What each symbol does to the states:
va: Baf->Kod, Big->Zel, Lil->Bib, Tev->Bif, Dut->Big, Tur->Bul, Gop->Sem, Fas->Kot, Sov->Pil, Luz->Mub, Naz->Pof, Nik->Lis, Fus->Zek, Gem->Zit, Kot->Vap, Dek->Fif, Rir->Biz, Dat->Vap, Pof->Saz, Tel->Naz, Nug->Rop, Rok->Mig, Tos->Rit, Vuk->Fon, Mig->Rok, Zot->Mif, Tul->Dom, Seg->Big, Zel->Zot, Pas->Vog, Bap->Zel, Zek->Luz, Vog->Lur, Res->Leg, Fad->Niz, Pil->Gel, Mor->Nug, Sis->Lil, Fir->Mub, Lis->Pas, Geg->Rit, Ras->Suf, Ler->Rir, Rop->Fal, Saz->Tur, Bul->Fiz, Gik->Nal, Fon->Dat, Zef->Gik, Mif->Lur, Tof->Gem, Fal->Fip, Nal->Baf, Fiz->Seg, Mag->Kad, Ser->Lil, Gel->Nik, Zit->Vuk, Rit->Pez, Sib->Lov, Fip->Dut, Biz->Las, Fif->Vap, Lur->Tos, Sif->Fir, Leg->Tif, Mub->Fas, Las->Sis, Fem->Big, Nef->Gel, Pur->Tof, Kod->Pib, Dom->Mag, Teg->Mig, Bub->Pas, Niz->Rit, Bib->Sif, Kad->Tev, Mev->Fus, Pib->Dek, Pak->Geg, Vap->Ser, Tif->Zit, Bif->Fem, Lov->Fad, Bof->Sib, Suf->Mor, Pez->Ras, Tez->Zef, Sem->Mev, Vis->Gop
li: Baf->Tos, Big->Bul, Lil->Kot, Tev->Dom, Dut->Rop, Tur->Naz, Gop->Lis, Fas->Sif, Sov->Lov, Luz->Mev, Naz->Bif, Nik->Fif, Fus->Gop, Gem->Tel, Kot->Fir, Dek->Ser, Rir->Mig, Dat->Zit, Pof->Fem, Tel->Tev, Nug->Ras, Rok->Mig, Tos->Zot, Vuk->Vis, Mig->Pas, Zot->Dut, Tul->Niz, Seg->Tur, Zel->Fip, Pas->Dek, Bap->Tur, Zek->Sem, Vog->Biz, Res->Sov, Fad->Vis, Pil->Fas, Mor->Pez, Sis->Rir, Fir->Lil, Lis->Nef, Geg->Seg, Ras->Rit, Ler->Teg, Rop->Suf, Saz->Tel, Bul->Pof, Gik->Tos, Fon->Res, Zef->Dek, Mif->Tos, Tof->Zek, Fal->Mor, Nal->Rir, Fiz->Saz, Mag->Tif, Ser->Fas, Gel->Vap, Zit->Pil, Rit->Mag, Sib->Vuk, Fip->Nug, Biz->Rok, Fif->Kod, Lur->Zel, Sif->Sis, Leg->Lov, Mub->Bib, Las->Ler, Fem->Niz, Nef->Kot, Pur->Fus, Kod->Gik, Dom->Leg, Teg->Bub, Bub->Pib, Niz->Sib, Bib->Las, Kad->Tur, Mev->Gel, Pib->Dut, Pak->Fiz, Vap->Mub, Tif->Fad, Bif->Mag, Lov->Gem, Bof->Bul, Suf->Rit, Pez->Pak, Tez->Mif, Sem->Fon, Vis->Lis

The rows follow the links: the fewer symbols apart two states are, the more alike their rows tend to be.

Each row is also shifted at random along 4 hidden directions that mean nothing.

Each row, then its state:
[-35, -33, -20, -2, 26, -31, -21, -1, -9, 11, -11, 17, -10, 3, 0, -5, -25, 3, -10, -21, 19, 18, 8, 10, 25, 21, -1, 10, 3, -5, -10, -1, -10, 6, 39, 19, 2, 7, 5, -43, 7, 2, -1, 14, 8, 17, -16, 12, -1, 10, 11, 21, -4, -3, -5, -5, 8, 9]; state Gel
[31, -12, 35, 10, -19, 16, -8, -19, -2, 22, -2, -30, 19, 21, 21, -1, 6, -4, 0, -6, 5, 11, 16, -10, -30, 17, -1, -3, -5, -8, -6, 9, 21, 5, -7, -6, -47, 13, 17, 3, -15, 35, -6, 12, 6, 27, 17, 15, -5, 14, -1, 18, -10, -10, 30, -17, -1, -10]; state Sov
[4, 23, 16, -7, -7, -9, 13, 2, 22, -15, 7, 11, 1, -7, 5, 36, -7, 6, 29, 1, -27, 19, 5, 30, -11, 33, -16, 27, -13, -8, 9, 6, 26, -13, 1, -8, 6, 1, 27, -20, 7, 7, 20, 10, 39, -17, 5, -2, -16, -7, -3, 16, 8, 23, 2, 36, 9, 11]; state Dom
[-12, -28, -33, -11, -8, -18, -5, 16, 0, 9, 13, 1, -16, 13, 20, 12, -9, 20, -31, 26, -9, 7, -8, -1, 14, -3, -4, -5, 1, -1, -12, -24, -28, 9, 8, 0, 3, 19, -15, -9, 25, -17, 10, -6, -6, -19, 6, 8, -25, 25, 40, -25, 10, 0, -22, 17, -10, -14]; state Luz
[12, -18, -16, -25, 3, 10, -17, -2, 7, -21, 5, 17, -21, 28, -11, 1, -3, 7, -29, -4, 7, -11, -18, -5, 44, 12, 9, 2, 3, 27, 0, -13, 13, -5, 15, 4, 19, 10, -2, -33, 28, 0, 3, -2, -28, 2, -25, 3, -6, -14, 20, -4, 13, 12, 31, 37, 23, 14]; state Fir
[22, 7, 19, 2, -5, 28, 2, 10, 2, 22, -2, -40, 14, 25, 39, 12, 29, -1, 3, 6, 4, 15, 1, -8, -23, 19, -22, 4, 7, -16, -23, 25, -9, 8, 0, -31, -29, 19, 2, -2, 4, 33, 15, 10, 31, 0, 31, 24, -17, 29, -6, -10, -19, -6, 2, -2, -28, -8]; state Gem
[-18, 23, -8, -10, -1, 22, 23, -9, 15, -16, -1, 14, -18, -7, -16, -16, -14, -4, 0, 27, -20, 2, -6, -9, 13, -31, 4, 17, 10, 21, -13, -41, -52, -9, 33, 12, -7, -13, 25, 2, -37, -11, -4, 5, -22, -15, 20, 14, 11, 22, -31, 17, 10, -7, -5, -19, 7, 13]; state Dut
[11, -9, -8, 21, -3, 19, -29, -7, 7, 24, -17, -10, 0, 20, 30, -19, 11, -22, -21, -4, -9, -41, 3, -18, -10, 8, -10, 16, 7, 4, 6, 19, 5, -7, 13, 5, 6, 5, -9, 30, 4, -9, 18, -22, 2, -5, 12, -2, 14, -6, -16, 0, 16, 8, -11, -28, -9, -11]; state Bul
[-32, -28, -13, -5, 15, -51, -20, 9, -4, 11, -11, 35, -10, -29, 9, -9, -44, -6, 2, -10, 0, 16, 17, 5, 6, 14, 2, -2, 4, -3, 10, 8, 2, -13, 16, 25, 10, -22, 11, -21, 15, -24, -5, -5, 18, 7, -4, 8, -5, 22, 5, 26, 15, -1, -9, -7, 10, -8]; state Lis
[-18, 24, -6, 13, 9, 6, -10, -2, 12, -5, -6, -15, 7, 8, 33, 0, 28, -13, 9, 4, -14, -19, -6, 15, 35, 22, -27, 21, 13, 5, 21, 11, 0, 1, 22, -2, 11, 10, -6, 5, 12, -3, 31, 7, 33, -16, -5, -19, -16, -21, -16, 2, 1, 20, -19, 9, -7, -1]; state Naz
[-8, -20, -18, 14, 1, -30, -21, 37, -12, 27, -1, 1, -14, -17, 6, -4, -26, 4, 7, -13, 15, 17, 20, 3, -7, 13, -7, 8, 1, -26, -14, 19, -21, 1, 8, 28, 13, 3, -8, -15, 4, 21, 0, -27, 14, -5, -9, 24, -2, 2, 20, 3, -40, -18, -31, -8, -24, 3]; state Gop
[-6, 4, -3, 7, -12, -17, -5, -26, -10, -10, 17, 40, 1, -25, -40, 25, -3, 34, -24, -4, 13, -9, -12, 15, -45, -3, 0, -7, -25, 24, 4, -52, 9, 13, -1, 2, 5, 14, -18, -1, -16, -39, -11, -6, -13, 14, -10, -15, 37, -30, 22, -18, -21, -22, -5, 14, 20, -4]; state Rit
[-22, -32, -26, -14, 15, -28, -16, 11, 3, 10, -6, 18, -9, -4, 6, 2, -45, -7, -14, -24, -3, -2, 12, 8, 1, 24, -1, -7, 0, 12, 12, 1, 20, 9, 19, 28, 7, -3, -4, -25, 19, -13, -14, 8, -12, 14, -21, -14, -3, 0, 19, 32, 18, 2, 7, -1, 22, 12]; state Nef
[-39, 14, -8, -13, 23, 15, 30, -12, -10, -18, -17, -7, 23, -20, 2, -23, -3, -25, 0, 4, 7, -13, -4, -1, 23, -19, 17, -17, 3, -1, 18, -20, -19, -2, -7, -5, -18, -14, -9, 8, -20, -28, -20, 43, -6, 8, 2, -30, 10, 11, -17, -6, 31, 7, 6, -13, 16, -2]; state Pib
[45, -19, -17, -10, 21, 32, -2, 17, -1, 18, -19, -18, -13, 15, 4, -13, -5, -21, 1, -28, 22, -14, 11, -10, 12, 5, 6, 7, 10, 0, -14, 23, 20, 29, -1, -15, 4, 2, -8, -29, 21, 15, -23, 30, -36, 17, -9, -4, 9, -6, 8, 8, 10, -3, 26, 6, 19, 12]; state Ser
[-43, -17, 24, -11, -17, -17, -18, -31, 0, -21, 6, -31, 18, 20, 4, 9, 19, 11, -7, 15, 2, 12, 9, -1, 16, 24, -12, -19, -1, 16, 8, -17, -7, 1, 10, 5, -47, 18, 9, -22, -19, 12, 9, 8, 18, 33, -12, 13, -20, 4, -4, 23, -4, -9, 36, -8, 19, -3]; state Zit
[-26, 3, -11, -20, 43, 10, 28, 9, -7, -12, -31, 2, 3, -19, 6, -14, -15, -16, 13, -7, -1, -7, 0, 13, 13, -6, 25, -1, 17, 1, -7, 27, 5, 8, -6, -12, 0, -12, 3, -5, -14, -14, -24, 48, 4, -4, 6, -4, -1, 21, -16, 0, 29, 25, 16, -1, 13, 3]; state Dek
[-37, -26, -4, -3, -3, -27, -14, 28, -23, 17, 8, -19, -10, 12, 24, 7, -19, 5, -4, 6, 9, 1, 16, 5, 12, 0, -10, -25, -5, -15, 0, 19, -19, 10, -11, 21, 2, 17, -15, -4, 8, 3, 6, -19, 19, -3, -10, 1, -35, 10, 15, -14, -16, -14, -15, 2, -12, -10]; state Sem
[-52, -8, -13, -6, -3, -20, -1, 29, -12, 6, 24, -3, -12, 15, 22, 9, -9, 9, -2, 14, -8, 6, 6, 15, 24, -9, -10, -23, 10, -21, -7, 17, -21, -13, -13, 15, 0, 18, -10, -8, 14, -9, 7, -11, 32, -20, -3, -3, -52, 21, 26, -18, -3, -4, -14, 4, -21, -11]; state Fus
[14, 9, 11, 8, -12, -24, 6, -1, 13, 1, 6, 11, 20, -18, 3, 40, -20, 1, -1, -13, -11, 5, 12, 27, -37, 38, -9, 10, -33, 11, 23, -25, 30, 8, -2, -7, -8, -6, 8, -2, 12, 10, 8, 2, 11, 1, -8, -15, -5, -27, 17, 26, 3, -3, 5, 30, 15, -1]; state Tul
[-43, -3, -19, -10, -11, -15, 13, 25, 1, 3, 22, -13, -5, 7, 19, 23, 3, 17, -4, 21, -9, 6, -2, 8, 14, 4, -6, -21, 4, -3, -2, -3, -29, 3, -13, 0, -1, 12, -14, -9, 9, -25, 14, -12, 20, -16, -3, 8, -42, 18, 28, -35, -11, 5, -16, -4, -30, -16]; state Pur
[9, 20, 5, -1, 12, 5, 20, -6, -14, -17, -19, -7, 22, -28, -15, -11, 12, 8, 12, 8, 20, 2, -3, -11, 4, -16, 26, -15, 2, 10, -5, -8, -2, 11, -22, -31, -12, 2, -17, 22, -21, -24, -12, 14, -10, 0, 13, 2, 6, -1, 8, -45, 7, 15, 10, 10, 10, 7]; state Nal
[11, -25, 29, -5, -25, -3, -27, -25, 0, 21, -3, -18, 18, 7, 12, 0, 4, -6, -16, -2, 2, 6, 18, -3, -31, 17, -11, -7, -9, 10, 19, -3, 21, -8, 2, 5, -40, 4, 13, 24, -9, 10, -10, -14, 4, 25, 15, 7, 2, 3, 8, 25, 14, -21, 16, -15, 9, -11]; state Sib
[51, -21, -7, -8, -6, 23, -2, 8, 2, -8, 6, 5, -21, 40, -9, -7, 8, -2, -16, -12, -7, -11, -11, -2, 16, 0, 0, -2, -2, 14, 3, 6, 16, -13, -16, -16, 23, -4, 4, -15, 36, 15, 4, -1, -27, -8, -14, -3, 2, 2, 24, -11, 24, 6, 23, 26, -1, -9]; state Bib
[-44, -7, -9, -17, -8, -11, 5, 11, 0, -11, 13, -17, 3, 4, 15, 18, 13, 25, -6, 25, -12, 17, -14, -2, 19, 0, -7, -11, 6, 2, -9, -13, -42, -2, 9, -4, -10, 21, -8, -8, -1, -27, 24, 6, 16, -21, 8, 16, -29, 28, 17, -28, -3, 0, -18, 10, -25, -12]; state Tof
[13, -25, 20, 12, -11, 1, -36, -14, -4, 16, -15, -9, -4, 33, 26, -16, 28, -11, -6, 5, 3, -26, 13, -16, -28, -6, -5, -1, -2, 2, -2, 23, 12, -5, 14, -3, -11, 3, 1, 30, -12, 9, 14, -23, 9, 6, 10, 18, 4, -4, -27, 16, 2, 9, 12, -29, -10, -14]; state Bof
[11, 21, 9, -9, 1, -22, -14, 8, 3, -17, 15, 31, 14, -13, -4, 3, 15, 3, 36, 11, -11, 12, -8, -9, 12, -21, -1, -23, 16, -22, 9, 8, 5, -36, -33, -12, 28, -35, -2, 19, 5, 6, -7, -9, -3, -20, -10, -3, 6, 9, -8, -12, -6, 28, 0, 8, -29, -18]; state Biz
[22, 3, -8, 4, 0, 26, 17, 4, 13, 7, 14, 1, -5, 8, -26, 17, -17, 13, -10, -8, 5, -8, -11, 17, -38, -23, -5, -21, -3, -11, 1, -15, -6, 2, -22, 20, 10, 3, -5, -15, -22, 5, -16, 14, -14, 7, 13, -16, 44, -14, -2, 10, -26, -27, -8, -1, -3, 5]; state Suf
[-15, 15, 12, -4, -11, -4, 32, 2, -13, -9, -16, 1, -7, -31, -27, -17, -20, -5, 8, 0, 22, 0, 14, -2, 12, -16, 44, -11, -26, 16, -1, -15, 7, 6, -17, -10, 3, -6, -4, 26, -21, -9, -15, -18, -21, -16, -13, 1, -15, -16, 18, -20, 14, -12, -1, 1, 29, 19]; state Tos
[10, 19, 19, -13, -3, -10, -1, 5, -4, -17, 12, 20, 10, -9, -8, -5, 24, 0, 23, 9, -3, 3, -20, -11, 18, -20, 4, -21, 25, -21, 10, 13, 16, -33, -38, -30, 29, -26, 5, 11, 7, 1, 1, 4, 5, 1, -8, 6, 4, 7, -9, -33, -2, 30, 20, 10, -15, -9]; state Rir
[-6, 23, 13, 13, -6, 6, 13, -5, -13, -3, -22, -4, 7, -35, -38, -30, -9, 12, 15, -6, 46, 7, 24, -16, 19, -7, 36, 14, -29, 11, -12, -3, -2, 26, 9, 0, 1, 5, -14, 13, -16, -4, -18, -24, -22, -3, -24, 13, 0, -29, 12, -16, -13, -18, -16, -1, 24, 47]; state Tez
[-31, 27, -10, -2, 4, -20, 17, -7, 16, -17, 10, -16, 26, -9, 11, 27, 1, -7, -3, -4, -14, -18, 5, 32, 20, 33, -14, 7, -13, 16, 34, -21, 9, 9, -2, 0, 3, 6, -7, -6, 18, 0, 19, 11, 26, 7, -19, -42, -28, -34, 13, 6, 6, 4, -7, 29, 20, 0]; state Tev

Where do the symbols, taken in turn from left to right, take each start?
Answer with the state's name.
[28, -32, -19, -11, 0, 23, -16, -6, 6, -6, -2, 4, -5, 21, -8, -8, 2, 4, -41, -16, 12, -3, -11, -13, 26, 17, 7, 8, -3, 31, 4, -30, 12, 23, 17, -6, -6, -1, 1, -31, 15, -2, -4, 16, -40, 33, -17, -8, 10, -8, 21, 2, 2, -12, 17, 10, 30, 13]
li li -> Sis
[15, -35, -32, -8, 16, 6, -3, 0, -1, 0, -21, 1, 0, 1, -15, 2, -17, -6, -34, -12, 11, 14, -17, -9, 15, 23, 4, 24, 4, 15, -12, -18, 7, 18, 33, 10, -12, 12, -4, -33, 13, -6, -4, 34, -19, 24, 5, 4, 13, 16, 14, 15, 26, 1, 19, 5, 18, -1]
li va -> Fas
[-6, -5, 8, -1, -2, 5, 3, 2, -13, 11, 18, 20, -20, 8, -26, 21, 1, 13, -10, 4, 9, -15, -11, 29, -39, -28, 1, -21, -2, -9, -3, 3, 17, -8, -16, -5, 22, 2, -6, -10, -20, -23, -5, 1, 8, 5, 0, 2, 35, -15, -4, -12, -10, 1, 1, 6, -2, -2]
li li -> Fiz
[-17, 15, 1, -1, -13, -9, 21, -11, 4, -16, -10, 6, -10, -19, -26, -31, -19, -9, 7, 23, -4, 0, 8, -9, 27, -16, 24, 11, -26, 28, -4, -36, -17, 4, 19, 13, -1, -12, 11, 24, -11, -4, -10, -32, -23, -21, -3, 15, -11, -2, 4, 4, -1, -13, -10, -12, 19, 25]
li li li -> Suf
[34, 7, -10, -4, 18, -16, 1, 17, 5, 18, -21, 30, 17, -45, 2, -16, -26, -13, 13, -4, -10, 35, -4, -19, -24, -5, 5, 17, 9, -19, 5, 4, -4, -6, 6, 2, 3, -41, 5, 4, 2, 10, -21, 14, -11, 3, 27, -7, 33, 24, -14, 10, 1, 7, -26, -15, -16, -17]
li va va -> Vap
[-31, 17, -17, 3, 12, -6, 7, -17, 19, -15, -4, -25, 31, 10, 27, 13, 8, -5, -22, 10, -23, -22, -8, 5, 16, 27, -23, 21, -1, 31, 24, -33, -17, 19, 17, -10, -30, 17, -11, 20, 18, -25, 33, 13, 18, 4, 1, -39, -8, -7, 5, -7, 7, 3, -10, 10, 3, -23]
li va li li -> Tif
[12, 8, -7, 25, -5, 22, -15, -4, 21, 1, -20, 10, -12, 14, 14, -28, 13, -13, -2, 20, -13, -23, 3, -14, 5, -18, -3, 35, 6, 12, -18, 4, -23, -2, 34, 17, 13, 3, 18, 26, 2, -9, 13, -28, -16, -20, 0, 8, 14, -10, -28, 11, -3, -5, -19, -26, -17, -5]
li va li -> Saz
[10, 2, 38, 14, -9, -25, -16, -6, -3, 5, 7, 7, 5, -2, -2, 26, 1, 0, 20, -11, 11, 5, 10, 20, -27, 31, -3, 4, -21, -5, 15, -1, 32, -2, -7, 3, 1, 9, 14, -4, -7, 23, 8, -21, 31, 18, -18, 13, -3, -33, 9, 20, -21, -25, 5, 11, 11, 10]
va li li -> Tif
[21, -32, -15, -12, 16, 5, -26, -1, 3, -7, -8, 17, -15, 16, -12, -3, -9, -4, -32, -13, 9, -3, -8, -7, 33, 8, 11, 13, -12, 16, -9, -9, 9, 9, 30, 12, 11, -10, 2, -33, 28, 7, -7, 12, -24, 17, -10, 0, 8, -2, 13, 11, 3, -4, 24, 16, 24, 5]
li va -> Mub
[-11, -29, 15, -4, 1, -29, -31, 11, -12, 25, 0, 18, -9, -11, 5, 10, -19, 3, 23, -1, 5, 25, 24, 4, -19, 16, -2, 3, -8, -17, -11, 29, 15, 0, 9, 23, -1, -8, 15, -11, 4, 16, 0, -17, 17, 3, -5, 28, -2, 3, 1, 28, -12, -9, -7, -19, -5, 4]
va li va -> Pas
[28, 9, 20, -15, -17, -13, -23, 4, 2, -35, 14, 27, -1, 4, -30, -1, 30, 20, 7, 20, -6, 13, -25, -15, 36, -14, -1, -7, 6, 6, 6, -22, 6, -34, -16, -8, 22, -16, 12, 2, 14, 9, 12, -6, -21, -4, -6, 6, 1, 5, 0, -25, -10, 20, 12, 21, -17, -13]
va li -> Rir
[-42, -23, -23, -8, 20, -25, -5, 13, -7, 10, -13, 9, -7, -21, 3, -12, -36, -17, 2, -26, 8, -2, 10, 9, 11, 21, 2, -4, 0, -1, 16, 18, 13, -2, 10, 24, 6, -7, -4, -26, 8, -11, -17, 22, 12, 15, -15, -25, -1, 3, 3, 20, 7, 2, 0, -14, 20, 18]
li li li li -> Tos
[-19, -27, 19, -6, -20, -19, -23, -12, -9, 2, 4, -4, 4, 15, 17, 9, -1, 0, -2, -1, -6, 19, 18, 4, -22, 18, -5, -10, -9, 2, -3, 18, 20, -17, 3, 15, -23, 5, 22, 5, -11, 20, 7, -7, 21, 19, 9, 27, -23, 12, -7, 25, 3, -4, 36, -20, 7, -4]
va li -> Res
[0, 32, 1, 29, 7, 8, -9, 6, 19, 11, -6, -18, -9, 11, 23, 6, 11, -18, 24, -16, 2, -28, 19, 13, 9, 20, -7, 24, -2, -14, 6, 40, 19, 13, 8, 12, 23, 5, 6, 22, 6, 22, 19, -27, 19, 1, -15, -11, -11, -39, -21, 17, -15, 15, -20, -2, -7, 13]
li li li -> Vuk
[22, -10, 31, -9, -17, -1, -5, -25, 9, 9, -6, -23, 21, 11, 16, 17, 14, 6, -14, 12, -13, 17, 13, -5, -30, 25, -10, 5, -6, 12, -6, -18, 4, 1, -1, -22, -58, 14, 20, -7, -11, 18, 7, 4, 14, 15, 24, 21, -4, 10, -2, 23, 21, -15, 22, -6, 11, -17]
va va li -> Sib
[-26, 7, -7, 20, 11, 8, -25, -5, 9, -16, -7, 7, -9, 16, 15, -14, 28, -1, 2, 16, -18, -22, -8, -6, 25, -2, -15, 45, 12, 6, -9, 7, -11, -16, 41, -5, 29, 13, 7, 21, 11, -22, 28, -26, 20, -34, 0, 15, -11, -11, -31, -1, 2, 26, -24, -9, -14, -9]
li li li -> Mag
[13, 13, -1, 7, 23, 14, 24, -2, -10, -7, -45, -9, 3, -35, -9, -19, 13, -6, 13, -4, 29, 14, -3, -18, -10, -8, 24, 24, -3, 2, -38, -11, -10, 26, 10, -30, -21, 9, -8, 0, -15, -16, -20, 30, -3, -2, 25, 15, 27, 13, -10, -21, 15, 0, -5, -5, -3, 9]
li va -> Nal
[-14, 6, -11, 24, 19, 8, -22, -9, 2, -3, -10, -17, 10, 17, 25, -14, 34, -8, -13, 10, 8, -35, -3, -9, 16, 13, -22, 24, 8, 7, 5, 17, -3, 11, 18, -4, 3, 20, -27, 13, 13, -25, 21, -7, 13, 2, -6, -14, 8, -12, -17, -8, -9, 12, -21, -9, -10, -7]
va va -> Bul
[1, 12, 1, -12, -10, -27, 1, 10, 6, -7, 11, 21, 5, -35, -23, -19, -22, -5, 26, 6, -3, 1, 4, -11, 22, -24, 6, -22, -5, -9, 29, 6, 2, -25, -24, 17, 19, -45, 7, 28, 2, 19, -11, -28, -18, -5, -29, -15, -4, 3, 5, -2, -1, 0, 4, -5, -4, 3]
va va va -> Rit
